Questions about the grid below.
1) Give the entry just left of 12.
2) Give the top-right entry.
3) Give the first entry in the row that holds the smallest entry.
4) Give the entry directly above 40.
5) Give the entry just right of the smallest entry.
6) Give the entry directly above -18.
7) Give the entry in the bottom-left corner.
8) Give the 1st entry, reading row by row.
[[ 46 -75  50   1]
 [-57 -42 -80 -55]
 [ 64  44  19  12]
 [-65  11 -53 -52]
 [ 38 -47  40 -18]]
1) 19
2) 1
3) -57
4) -53
5) -55
6) -52
7) 38
8) 46

-12  -31  -32   27  -13    3
-13  -15   -6  -19  -34   -9
 -1  -15  -14   13    8    6
-18  -26  -33   12  -18    5
-15   -1   -3  -30  -22   -1
The 1st entry in reading order: -12
Which number is the entry directly above -26? -15
The fourth entry in reading order: 27
The bottom entry of the column that holds the smallest entry: -22
Which number is the entry just left of the smallest entry? -19
Which number is the fourth entry from the end, reading row by row? -3
Which number is the bottom-left entry? -15
Which number is the smallest entry in the first column? -18
Which number is the entry directly above the smallest entry? -13
The entry just right of -31: -32
The entry just left of -32: -31
The entry just right of -22 is -1
Which number is the entry just right of the smallest entry? -9

x =
[[  2  30  17   0  17 -10 -45  -2]
 [  3  29  44   0  -1  -8 -28 -19]
 [ -1  25  -6   2 -11  -9  -6 -14]
 [ -2  27 -29  -2 -13  -3 -27  20]
 [  5   5  34  -2   9   0   8  21]
 [  4  23  13  -2  23  -5 -22 -10]
 [  0  26  -3  -3  -2  -5 -49  13]
 [ -1  39  16  -3  27  -7 -46 -18]
 [ 17 -57 -35   1  82 -13 -35  23]
 [  2  17  48  -4   6   1  22 -24]
 [  0  17  26   0  28  -5   0  -4]
 [ 12  17 -30   1 -27   0 -25   7]]
Rows and columns are numbered from 1.
Which number is the bottom-right entry? 7
The bottom-left entry: 12
The entry in row 1 and column 3: 17
Which number is the entry at row 2, column 1? 3
The entry in row 2 and column 3 is 44
Which number is the entry at row 3, column 1? -1
The entry directly above the largest entry: 27
The bottom entry of the column that holds the smallest entry -> 17
Which number is the largest entry? 82
Which number is the bottom entry of the column that holds the largest entry? -27
The entry in row 1 and column 2 is 30
The entry in row 3 and column 2 is 25
The entry in row 1 and column 1 -> 2
Which number is the top entry of the column that holds the largest entry? 17
Which number is the entry just left of the smallest entry? 17
Which number is the entry at row 2, column 2? 29
The entry just right of the smallest entry -> -35
Which number is the entry just right of the largest entry? -13
Which number is the entry in the top-right corner? -2
The smallest entry is -57
The entry directly below the smallest entry -> 17
Which number is the entry directly above 4? 5
Which number is the entry directly below the largest entry? 6
The entry directly above -28: -45
The entry just left of 39 -> -1

X =
[[ 22  61  21   6 -20  -3 -38 -38 -43]
 [ 10  19  28 -48  27  17  19   3  59]
 [ 47  22  13  50 -48 -72  18 -64 -38]
 [ -4 -13 -49 -87   9   8 -20  12  -6]
 [ 58 -21  13  42 -60 -74   3 -61   4]
 [-36 -16  -9  42   5   0  11  11 -37]
 [ 75 -22  65  37  -2 -72   9  15  16]
 [ 18  -5 -31  23  44  19  -8   5 -69]
 [ 22  29  54  46  -5  -1   0  37 -43]
 [-40   2 -10  47  20  13   4  12   9]
 [  2  35  -7  75  78  -5   7  59 -25]
 [-78   4  30 -41 -22  21 -31   3   8]
 [ 40  14  25  31  60  20 -21  53  12]]
The third-last entry, reading row by row is -21
Give the entry just right of 30.
-41
The largest entry in the last row is 60
The entry just right of 65: 37
The entry directly below the centre entry: 44
The first entry of the smallest entry's row: -4
Give the 1st entry on the diagonal from the top-right corner.
-43
Give the entry directly below the largest entry.
-22
The largest entry in the last column is 59
Give the largest entry in the first column.
75
The entry directly below the smallest entry: 42
Give the last entry, reading row by row.
12
Give the entry at the centre.
-2
The fifth entry, reading row by row is -20
Give the entry just right of the smallest entry.
9
Give the first entry, reading row by row.
22
Give the entry directly below -41.
31
Give the 3rd entry on the main diagonal.
13
Give the smallest entry.
-87
Give the entry just left of the largest entry.
75
Give the entry directly above the largest entry.
20
Give the second entry in reading order.
61
Give the 2nd entry on the main diagonal.
19
The entry just left of -37: 11
The maximum: 78
The 3rd entry on the diagonal from the top-right corner: 18
The bottom-left entry: 40
Give the entry just right of -3.
-38
Give the entry just left of -10.
2
The 2nd smallest entry is -78
